Below is a small trained network, with its code and all its weights. Each question gives an input and a class and asks what happens when units are switched off, that is, made to give their printed mean instead of their output.

import numpy as np


def w(rows, s, z=0):
    codes = np.array(rows[::2]) - 128.0
    scale = np.full(codes.shape[1], s)
    scale[-1] = z or s
    return codes * scale


def norm(h):
    return h / np.sqrt((h * h).mean(-1, keepdims=True) + 1e-5)


def f(y):
    return y / 2 * (1 + np.tanh(0.7978845608 * (y + 0.044715 * y**3)))


def log_softmax(a):
    a = a - a.max(-1, keepdims=True)
    return a - np.log(np.exp(a).sum(-1, keepdims=True))


def net(x, mask):
    res = np.array(x, float).reshape(1, 6) / 4 @ E
    u = 0
    for l in range(2):
        y = f(norm(res) @ A[l][:, :-1].T + A[l][:, -1])
        res = res + np.where(mask[u : u + 8], y, B[l][:, -1]) @ B[l][:, :-1]
        u += 8
    return log_softmax(norm(res)[-1] @ U[:, :-1].T + U[:, -1])


A, B = {}, {}
E = w([
[109,133,132,119,12,117,137,126,120,124],'x0',
[128,128,128,128,128,127,128,128,128,127],'x1',
[129,128,130,128,129,129,128,129,126,127],'x2',
[128,127,128,128,128,127,127,128,128,126],'x3',
[137,121,124,124,133,121,127,2,111,140],'x4',
[142,129,149,28,138,174,113,135,135,116],'x5',
],0.006)
A[0] = w([
[131,135,132,148,220,134,113,103,126,128,9],'0.n1',
[125,142,126,144,96,143,109,212,120,145,38],'0.n2',
[123,133,114,215,90,123,130,132,132,150,13],'0.n3',
[132,123,122,139,203,122,120,202,128,137,125],'0.n4',
[129,129,123,223,185,118,126,131,134,130,37],'0.n5',
[129,134,117,108,205,146,132,134,124,146,20],'0.n6',
[131,128,130,247,123,105,115,95,114,137,7],'0.n7',
[118,138,121,239,131,116,135,169,131,119,108],'0.n8',
],0.011,0.0013)
B[0] = w([
[134,63,121,52,215,74,203,183,127,133,213],'0.n1',
[129,67,136,70,176,86,203,182,126,95,194],'0.n2',
[159,67,181,212,200,80,108,98,149,66,214],'0.n3',
[117,195,149,164,10,213,41,23,180,75,206],'0.n4',
[94,190,72,16,58,227,148,150,79,254,226],'0.n5',
[158,119,165,200,153,82,130,111,114,41,186],'0.n6',
[80,177,91,164,122,185,227,180,221,48,254],'0.n7',
[188,68,177,54,102,40,52,63,23,182,238],'0.n8',
],0.0072,0.0086)
A[1] = w([
[151,110,126,133,234,100,69,112,114,175,51],'1.n1',
[96,155,99,252,108,134,116,105,167,156,33],'1.n2',
[130,130,120,157,160,107,151,165,164,94,146],'1.n3',
[97,157,50,144,174,144,164,180,137,208,6],'1.n4',
[97,134,106,100,120,142,114,246,149,164,63],'1.n5',
[126,179,132,198,129,173,40,148,169,87,77],'1.n6',
[145,77,130,169,134,34,68,168,99,182,16],'1.n7',
[116,162,101,121,73,131,36,73,100,219,55],'1.n8',
],0.012,0.0018)
B[1] = w([
[198,143,69,144,146,74,58,81,145,129,172],'1.n1',
[60,175,7,152,95,79,98,105,66,145,195],'1.n2',
[136,133,123,73,89,145,97,128,100,179,227],'1.n3',
[121,122,125,154,246,220,246,150,161,158,206],'1.n4',
[98,85,76,116,97,106,72,152,213,127,184],'1.n5',
[89,172,192,222,174,145,122,136,165,93,195],'1.n6',
[136,113,193,207,160,98,204,202,87,143,197],'1.n7',
[162,150,170,88,74,201,105,113,63,190,255],'1.n8',
],0.013,0.005)
U = w([
[171,157,183,60,38,220,93,81,46,193,246],'0',
[157,44,214,191,125,16,197,214,67,118,82],'1',
[107,126,64,114,227,200,255,141,171,161,128],'2',
[25,197,6,220,65,79,123,79,85,113,87],'3',
[93,190,225,231,163,174,74,123,209,18,125],'4',
[89,51,72,47,56,93,67,210,248,98,40],'5',
[246,115,61,93,216,45,56,46,137,110,92],'6',
],0.0084,0.0012)

Each question gives the input, the list of numbers given to net, and the class t.
The units are the neurons (one row each of A and B). Each row of codes is followed by its name. A weight is (code - 128) times the scale printed after its matrix; where a second scale follows, it is the last column's (A, B and U).
mask holds one flag per neuron, layer by layer. A switched-off neuron (its flag False) gives its mean, the last column of its row in B, instead of its output. The means were averaged over made-up inputs and are rounded, as every weight is.
A unit's drop is (log p(t) with every unit on - log p(t) with that unit switched off) / (log p(t) with every unit on - log p(t) with every unit switched off).
The circuit of an input: a set's keep is (log p(t) with only the set's units on - log p(t) with every unit switched off) / (log p(t) with every unit on - log p(t) with every unit switched off). Starting from the 12 units with the biggest drops (on a tie, the unit counted first), units are removed one at a time, each time the one whose removal leaves the highest keep (on an exact tie, the one counted first), for as long as the keep stays at least 0.8.
circuit, biggest first: the units of the circuit, biggest drop first
k most important neurons: the k neurons with the biggest drops, biggest first
top k neurons in layer l: the k neurons of layer l with the biggest drops, biggest first
drop of u: that unit's drop, to one decimal
input [0,7,7,-1,-3,-5], class 0: top 3 neurons in layer 0 => 0.n5, 0.n8, 0.n4
input [0,8,3,-2,1,-2], class 2: 3 most important neurons => 0.n7, 0.n5, 0.n4
input [0,-2,1,-6,8,-1], class 2: circuit, biggest first => 0.n8
input [5,-8,2,5,-6,1], class 5: 4 most important neurons => 0.n8, 1.n5, 0.n3, 0.n6
input [1,-6,-7,0,-5,-3], class 1: circuit, biggest first => 0.n8, 1.n7
input [-1,-1,-6,-8,-6,6], class 4: top 2 neurons in layer 0 => 0.n4, 0.n1
input [-4,-2,5,2,-6,-6], class 0: circuit, biggest first => 0.n8, 0.n4
input [6,7,2,-4,-7,1], class 5: 4 most important neurons => 1.n5, 0.n8, 0.n3, 0.n6
input [-2,5,-4,7,-7,0], class 0: top 4 neurons in layer 0 => 0.n4, 0.n7, 0.n8, 0.n3
input [-1,-6,0,0,-2,-8], class 0: top 2 neurons in layer 0 => 0.n5, 0.n8
input [5,-5,5,-6,2,0], class 3: top 4 neurons in layer 0 => 0.n1, 0.n8, 0.n5, 0.n2
input [5,6,3,-4,1,-2], class 3: top 2 neurons in layer 0 => 0.n1, 0.n8
input [-7,6,5,-5,3,3], class 6: 2 most important neurons => 0.n1, 0.n7
input [5,-3,4,-5,-3,-3], class 1: most important neuron => 1.n7
input [-2,-7,2,8,-7,-8], class 0: top 2 neurons in layer 0 => 0.n8, 0.n5
input [-1,7,4,5,0,-5], class 0: 3 most important neurons => 0.n8, 0.n5, 0.n2
input [-8,-2,-3,1,-7,-1], class 0: top 3 neurons in layer 0 => 0.n4, 0.n7, 0.n5
input [-1,6,-5,8,3,-8], class 2: 3 most important neurons => 0.n7, 0.n5, 0.n4
input [-3,-7,2,-1,-6,-5], class 0: top 2 neurons in layer 0 => 0.n4, 0.n8
input [-3,2,5,1,4,4], class 6: most important neuron => 1.n1
input [5,1,-7,6,0,-4], class 1: 2 most important neurons => 0.n8, 0.n4
input [5,-1,3,5,6,-1], class 3: 2 most important neurons => 0.n8, 1.n2
input [-4,-2,-2,0,0,3], class 4: top 2 neurons in layer 0 => 0.n4, 0.n8
input [-1,5,2,-6,5,5], class 6: 2 most important neurons => 0.n7, 0.n5
input [6,5,6,-2,-6,3], class 5: 2 most important neurons => 0.n8, 1.n5
input [-7,-1,-2,5,-6,3], class 4: drop of 0.n4 => 1.9
input [8,1,1,6,-3,-6], class 1: drop of 0.n5 => 0.0
input [-3,-7,-5,-2,-8,7], class 4: drop of 0.n4 => 1.4
